Here is a tiny trained network, its code and every weight. The questions are about switching its units off for an input and a class, where a switched-off unit gives its printed mean instead of its output.

import numpy as np


def w(rows, s, z=0):
    codes = np.array(rows[::2]) - 128.0
    scale = np.full(codes.shape[1], s)
    scale[-1] = z or s
    return codes * scale


def norm(h):
    return h / np.sqrt((h * h).mean(-1, keepdims=True) + 1e-5)


def f(y):
    return np.maximum(y, 0)


def log_softmax(a):
    a = a - a.max(-1, keepdims=True)
    return a - np.log(np.exp(a).sum(-1, keepdims=True))


def net(x, mask):
    res = np.array(x, float).reshape(1, 3) / 4 @ E
    u = 0
    for l in range(3):
        y = f(norm(res) @ A[l][:, :-1].T + A[l][:, -1])
        res = res + np.where(mask[u : u + 9], y, B[l][:, -1]) @ B[l][:, :-1]
        u += 9
    return log_softmax(norm(res)[-1] @ U[:, :-1].T + U[:, -1])


A, B = {}, {}
E = w([
[227,106,84,234,216],'x0',
[130,5,193,99,140],'x1',
[41,85,22,119,168],'x2',
],0.0011)
A[0] = w([
[208,170,224,109,140,26],'0.n0',
[135,8,171,95,175,223],'0.n1',
[126,47,159,138,114,54],'0.n2',
[55,74,113,68,107,35],'0.n3',
[78,92,129,117,96,73],'0.n4',
[146,123,130,117,128,99],'0.n5',
[39,84,21,144,141,249],'0.n6',
[134,175,85,195,118,123],'0.n7',
[96,206,90,166,84,181],'0.n8',
],0.0012,0.0015)
B[0] = w([
[202,154,166,146,50,141],'0.n0',
[155,250,88,88,152,240],'0.n1',
[115,106,129,73,189,135],'0.n2',
[148,193,127,142,153,142],'0.n3',
[158,179,127,129,149,135],'0.n4',
[120,128,137,127,133,128],'0.n5',
[190,169,205,124,68,252],'0.n6',
[145,130,140,69,195,162],'0.n7',
[149,121,156,62,186,194],'0.n8',
],0.0019,0.0016)
A[1] = w([
[129,127,128,128,128,108],'1.n0',
[124,123,124,138,117,92],'1.n1',
[131,41,165,117,145,7],'1.n2',
[116,154,132,85,92,160],'1.n3',
[70,84,51,142,150,86],'1.n4',
[125,3,163,112,153,7],'1.n5',
[78,89,42,142,159,115],'1.n6',
[180,146,116,165,158,189],'1.n7',
[64,111,68,87,148,168],'1.n8',
],0.0038,0.0017)
B[1] = w([
[126,135,123,121,128,128],'1.n0',
[121,121,136,131,115,128],'1.n1',
[163,167,90,59,230,155],'1.n2',
[85,50,127,141,165,219],'1.n3',
[253,179,226,185,58,170],'1.n4',
[164,189,98,41,236,171],'1.n5',
[234,169,222,160,69,184],'1.n6',
[36,67,152,89,90,253],'1.n7',
[203,155,241,162,82,207],'1.n8',
],0.0026,0.0022)
A[2] = w([
[169,75,73,252,192,106],'2.n0',
[168,200,146,146,94,124],'2.n1',
[109,241,28,178,102,81],'2.n2',
[79,217,96,152,105,109],'2.n3',
[184,80,96,177,221,122],'2.n4',
[178,97,136,208,177,151],'2.n5',
[173,89,88,228,199,127],'2.n6',
[115,93,187,78,128,252],'2.n7',
[160,65,137,105,98,127],'2.n8',
],0.0027,0.0017)
B[2] = w([
[44,142,136,100,67,170],'2.n0',
[170,46,127,151,146,183],'2.n1',
[179,83,141,8,255,154],'2.n2',
[147,44,130,90,210,155],'2.n3',
[62,145,139,78,93,174],'2.n4',
[78,146,134,98,66,184],'2.n5',
[46,146,139,84,76,172],'2.n6',
[138,131,56,195,139,254],'2.n7',
[128,213,81,152,137,162],'2.n8',
],0.0029,0.003)
U = w([
[2,138,142,89,59,180],'0',
[232,141,199,191,84,175],'1',
[154,113,117,50,235,165],'2',
[111,109,42,218,154,1],'3',
],0.0087,0.0018)

Each question gives the input, the list of numbers given to net, and the class t.
The units are the neurons (one row each of A and B). Each row of codes is followed by its name. A weight is (code - 128) times the scale printed after its matrix; where a second scale follows, it is the last column's (A, B and U).
mask holds one flag per neuron, layer by layer. A switched-off neuron (its flag False) gives its mean, the last column of its row in B, instead of its output. The means were averaged over made-up inputs and are rounded, as every weight is.
A unit's drop is (log p(t) with every unit on - log p(t) with that unit switched off) / (log p(t) with every unit on - log p(t) with every unit switched off).
The circuit of an input: a set's keep is (log p(t) with only the set's units on - log p(t) with every unit switched off) / (log p(t) with every unit on - log p(t) with every unit switched off). Starting from the 12 units with the biggest drops (on a tie, the unit counted first), units are removed one at a time, each time the one whose removal leaves the highest keep (on an exact tie, the one counted first), for as long as the keep stays at least 0.8.
circuit, biggest first: the units of the circuit, biggest drop first
unit that matters most: the unit with the biggest drop
k most important neurons: the k neurons with the biggest drops, biggest first
k most important neurons of layer l: the k neurons of layer l with the biggest drops, biggest first
drop of u: that unit's drop, to one decimal
input [7,-3,8], class 1: circuit, biggest first -> [1.n6; 1.n4]
input [3,3,-2], class 3: 2 most important neurons -> [1.n7; 0.n1]
input [1,-1,3], class 3: unit that matters most -> 0.n6
input [5,-4,7], class 1: circuit, biggest first -> [1.n6; 1.n4]
input [-1,-4,-3], class 2: 2 most important neurons -> [1.n8; 2.n3]
input [6,-8,7], class 2: 3 most important neurons -> [2.n2; 0.n6; 1.n3]
input [-2,0,4], class 1: 2 most important neurons -> [1.n8; 1.n7]
input [2,-7,5], class 2: 4 most important neurons -> [2.n2; 0.n6; 2.n3; 2.n7]
input [-1,2,-3], class 3: 4 most important neurons of layer 1 -> [1.n8; 1.n6; 1.n4; 1.n3]
input [-2,-1,0], class 3: 2 most important neurons -> [1.n7; 2.n7]
input [-2,-3,4], class 1: 2 most important neurons -> [1.n8; 0.n1]
input [2,4,-2], class 2: 4 most important neurons -> [0.n6; 1.n5; 1.n2; 0.n2]
input [-3,-8,-6], class 2: 3 most important neurons of layer 1 -> [1.n8; 1.n6; 1.n4]
input [-5,-7,6], class 2: 2 most important neurons of layer 1 -> [1.n7; 1.n3]
input [5,7,-4], class 2: unit that matters most -> 1.n5
input [3,2,0], class 3: 2 most important neurons of layer 1 -> [1.n7; 1.n3]
input [-1,-1,4], class 1: drop of 1.n8 -> 0.4
input [6,-3,5], class 0: drop of 0.n6 -> 0.2
input [-6,1,7], class 1: drop of 1.n7 -> 0.2
input [5,-4,3], class 0: most important neuron -> [0.n1]
